Below are the code and all the weights of a small trained network. Each question names an input and a target symbol and asks about switching units off, where a switched-off unit gives its printed mean instead of its output.

import numpy as np


def w(rows, s, z=0):
    codes = np.array(rows[::2]) - 128.0
    scale = np.full(codes.shape[1], s)
    scale[-1] = z or s
    return codes * scale


def f(y):
    return np.maximum(y, 0)


def softmax(a):
    e = np.exp(a - a.max(-1, keepdims=True))
    return e / e.sum(-1, keepdims=True)


def log_softmax(a):
    a = a - a.max(-1, keepdims=True)
    return a - np.log(np.exp(a).sum(-1, keepdims=True))


def net(x, mask):
    ids = ['αγδεζηθλμξπσφψω'.index(c) for c in x.split()]
    T = len(ids)
    res = E[ids] + P[:T]
    r = res
    for j in range(2):
        rows = slice(3 * j, 3 * j + 3)
        q, k, v = (r @ M[0][rows].T for M in (Q, K, V))
        z = softmax(np.where(np.tri(T) > 0, q @ k.T / 3**0.5, -1e9)) @ v
        o = O[0][rows]
        res = res + np.where(mask[j], z, o[:, -1]) @ o[:, :-1]
    y = f(res @ A[0][:, :-1].T + A[0][:, -1])
    res = res + np.where(mask[2:6], y, B[0][:, -1]) @ B[0][:, :-1]
    return log_softmax(res[-1] @ U[:, :-1].T + U[:, -1])


Q, K, V, O, A, B = {}, {}, {}, {}, {}, {}
E = w([
[84,139,105,69,95,112],'α',
[122,50,189,182,203,141],'γ',
[124,136,249,204,170,123],'δ',
[103,183,128,80,99,139],'ε',
[118,36,180,177,162,122],'ζ',
[136,59,225,202,132,136],'η',
[106,151,114,68,65,138],'θ',
[142,153,237,186,112,117],'λ',
[128,114,94,74,54,117],'μ',
[184,60,199,196,143,141],'ξ',
[138,107,205,192,156,95],'π',
[101,73,210,174,152,153],'σ',
[73,133,233,183,153,117],'φ',
[169,157,114,97,69,127],'ψ',
[160,89,72,76,81,119],'ω',
],0.017)
P = w([
[136,88,197,81,121,70],'0',
[88,93,169,165,82,114],'1',
[117,83,191,114,107,161],'2',
[140,128,132,159,152,50],'3',
[80,99,145,187,75,144],'4',
[171,111,161,70,165,158],'5',
[117,134,115,197,136,89],'6',
[100,88,159,131,85,220],'7',
[197,148,120,115,215,117],'8',
[82,118,115,221,90,146],'9',
[161,112,148,79,149,246],'10',
[137,149,87,219,168,80],'11',
[94,95,118,175,90,205],'12',
[203,128,129,95,186,140],'13',
],0.014)
Q[0] = w([
[152,222,8,118,159,41],'head 1',
[180,94,217,71,199,115],'head 1',
[113,51,253,230,123,75],'head 1',
[138,111,177,169,119,92],'head 2',
[137,170,43,108,119,127],'head 2',
[132,97,165,107,136,117],'head 2',
],0.018)
K[0] = w([
[72,135,66,230,78,135],'head 1',
[134,131,130,121,146,5],'head 1',
[111,90,195,73,88,97],'head 1',
[126,118,158,110,112,108],'head 2',
[120,139,97,170,120,142],'head 2',
[137,130,135,111,152,111],'head 2',
],0.025)
V[0] = w([
[172,100,163,202,149,144],'head 1',
[64,250,181,127,140,131],'head 1',
[33,93,114,116,216,132],'head 1',
[133,139,144,148,136,185],'head 2',
[33,77,159,132,7,183],'head 2',
[81,141,126,201,78,28],'head 2',
],0.018)
O[0] = w([
[49,111,139,125,139,115,142],'head 1',
[150,44,119,132,22,148,124],'head 1',
[107,174,33,178,107,111,113],'head 1',
[155,117,168,102,104,84,103],'head 2',
[156,72,94,59,160,100,255],'head 2',
[140,132,132,79,155,249,178],'head 2',
],0.022,0.015)
A[0] = w([
[146,51,231,250,99,123,50],'neuron 1',
[137,109,38,1,71,145,161],'neuron 2',
[130,93,219,170,243,180,14],'neuron 3',
[50,252,97,105,212,104,3],'neuron 4',
],0.0067,0.0072)
B[0] = w([
[141,251,138,93,218,90,144],'neuron 1',
[119,200,171,203,119,101,252],'neuron 2',
[112,172,94,106,13,76,186],'neuron 3',
[204,69,115,169,93,147,200],'neuron 4',
],0.011,0.031)
U = w([
[159,94,110,120,193,220,195],'α',
[95,183,133,189,174,87,186],'γ',
[99,148,184,164,203,164,238],'δ',
[159,125,229,192,213,120,140],'ε',
[144,107,35,121,83,135,85],'ζ',
[132,59,72,74,80,110,99],'η',
[169,2,172,120,151,153,95],'θ',
[139,103,147,83,115,148,107],'λ',
[161,129,50,61,99,141,79],'μ',
[107,109,149,153,107,81,129],'ξ',
[105,173,62,114,57,142,83],'π',
[115,76,148,128,195,100,253],'σ',
[162,78,122,140,68,168,77],'φ',
[124,191,141,114,171,107,112],'ψ',
[143,224,83,151,107,124,35],'ω',
],0.0098,0.0072)

Each question gives the input, a string of symbols that net reads in full, and the target symbol t.
The units are the heads (3 rows each of Q, K, V and O) and the neurons (one row each of A and B). Each row of codes is followed by its name. A weight is (code - 128) times the scale printed after its matrix; where a second scale follows, it is the last column's (O, A, B and U).
mask holds one flag per unit, heads first, then neurons. A switched-off unit (its flag False) gives its mean, the last column of its rows in O or B, instead of its output. The means were averaged over made-up inputs and are rounded, as every weight is.
A unit's drop is (log p(t) with every unit on - log p(t) with that unit switched off) / (log p(t) with every unit on - log p(t) with every unit switched off).
The circuit of an input: a set's keep is (log p(t) with only the set's units on - log p(t) with every unit switched off) / (log p(t) with every unit on - log p(t) with every unit switched off). Starting from all 6 units, units are removed one at a time, each time the one whose removal leaves the highest keep (on an exact tie, the one counted first), for as long as the keep stays at least 0.8.
units of the circuit, in order: the units of the circuit, biggest drop first
top k neurons: the k neurons with the biggest drops, biggest first
heads that matter: for each layer, one digit per head in row order, 1 if its drop is at least 0.15 and else 0, layers parted by /
input μ σ ε φ α ξ, target μ: heads that matter	10
input ζ ξ ζ θ λ ω λ φ, target ζ: top 3 neurons	(neuron 4; neuron 2; neuron 3)
input ε ε ε ψ σ ε ξ ω α, target η: units of the circuit, in order	(head 1; neuron 3; neuron 2; neuron 4)
input σ ζ α ε, target α: top neuron	(neuron 4)
input δ ω ψ μ φ μ ψ η, target δ: top 3 neurons	(neuron 1; neuron 4; neuron 3)
input η ω φ, target η: top 2 neurons	(neuron 3; neuron 2)
input μ ε ψ ζ α ω π φ ω α, target π: units of the circuit, in order	(head 1; neuron 2)
input θ ξ α μ ε ε θ δ ε ζ η ζ δ ξ, target θ: heads that matter	11
input ψ ε γ ξ, target ψ: units of the circuit, in order	(neuron 3; neuron 1; head 1; neuron 4)
input ε ε α π α α η ζ μ μ, target α: units of the circuit, in order	(neuron 3; head 2)
input ψ σ λ μ α σ ζ μ μ ε ψ, target ψ: units of the circuit, in order	(head 1; neuron 4)
input η γ ε λ α η θ α, target σ: units of the circuit, in order	(head 1; head 2)
input μ ε φ π, target μ: units of the circuit, in order	(neuron 3; neuron 2; head 1)
input σ ω γ θ π π ω γ ζ π, target σ: units of the circuit, in order	(neuron 2; neuron 3; head 1)
input θ ε α α ζ ξ θ ε, target η: top 3 neurons	(neuron 3; neuron 4; neuron 2)
input α γ ω φ η α μ π ε ε λ γ α, target θ: units of the circuit, in order	(head 1)
input ω ζ ξ ζ δ γ α α ζ α ξ γ λ, target ω: units of the circuit, in order	(neuron 3; head 1)
input α ε ω σ ζ λ ε η ψ π γ ε μ, target ζ: top 3 neurons	(neuron 4; neuron 2; neuron 1)
input ε η ζ ω θ λ η λ ζ θ φ α ψ ψ, target ω: units of the circuit, in order	(neuron 2; head 1)
input α δ ζ σ γ φ ε ξ ε μ, target η: units of the circuit, in order	(head 1; neuron 3; neuron 4; neuron 2)
input φ ξ ζ ε λ, target φ: units of the circuit, in order	(head 1)
input ε γ α, target φ: top 2 neurons	(neuron 2; neuron 1)
input ζ ψ γ ζ, target ζ: units of the circuit, in order	(neuron 4; neuron 2; head 1; neuron 3)
input ψ α μ ω α ζ φ θ ψ μ, target ε: top 3 neurons	(neuron 2; neuron 3; neuron 4)
input ψ δ σ, target ψ: top 2 neurons	(neuron 3; neuron 1)
input ε λ σ σ ζ φ λ δ ω λ σ, target ε: top 3 neurons	(neuron 1; neuron 3; neuron 4)
input ε α π σ ζ, target ε: top 3 neurons	(neuron 1; neuron 3; neuron 4)
input ε σ μ, target φ: top 2 neurons	(neuron 2; neuron 1)
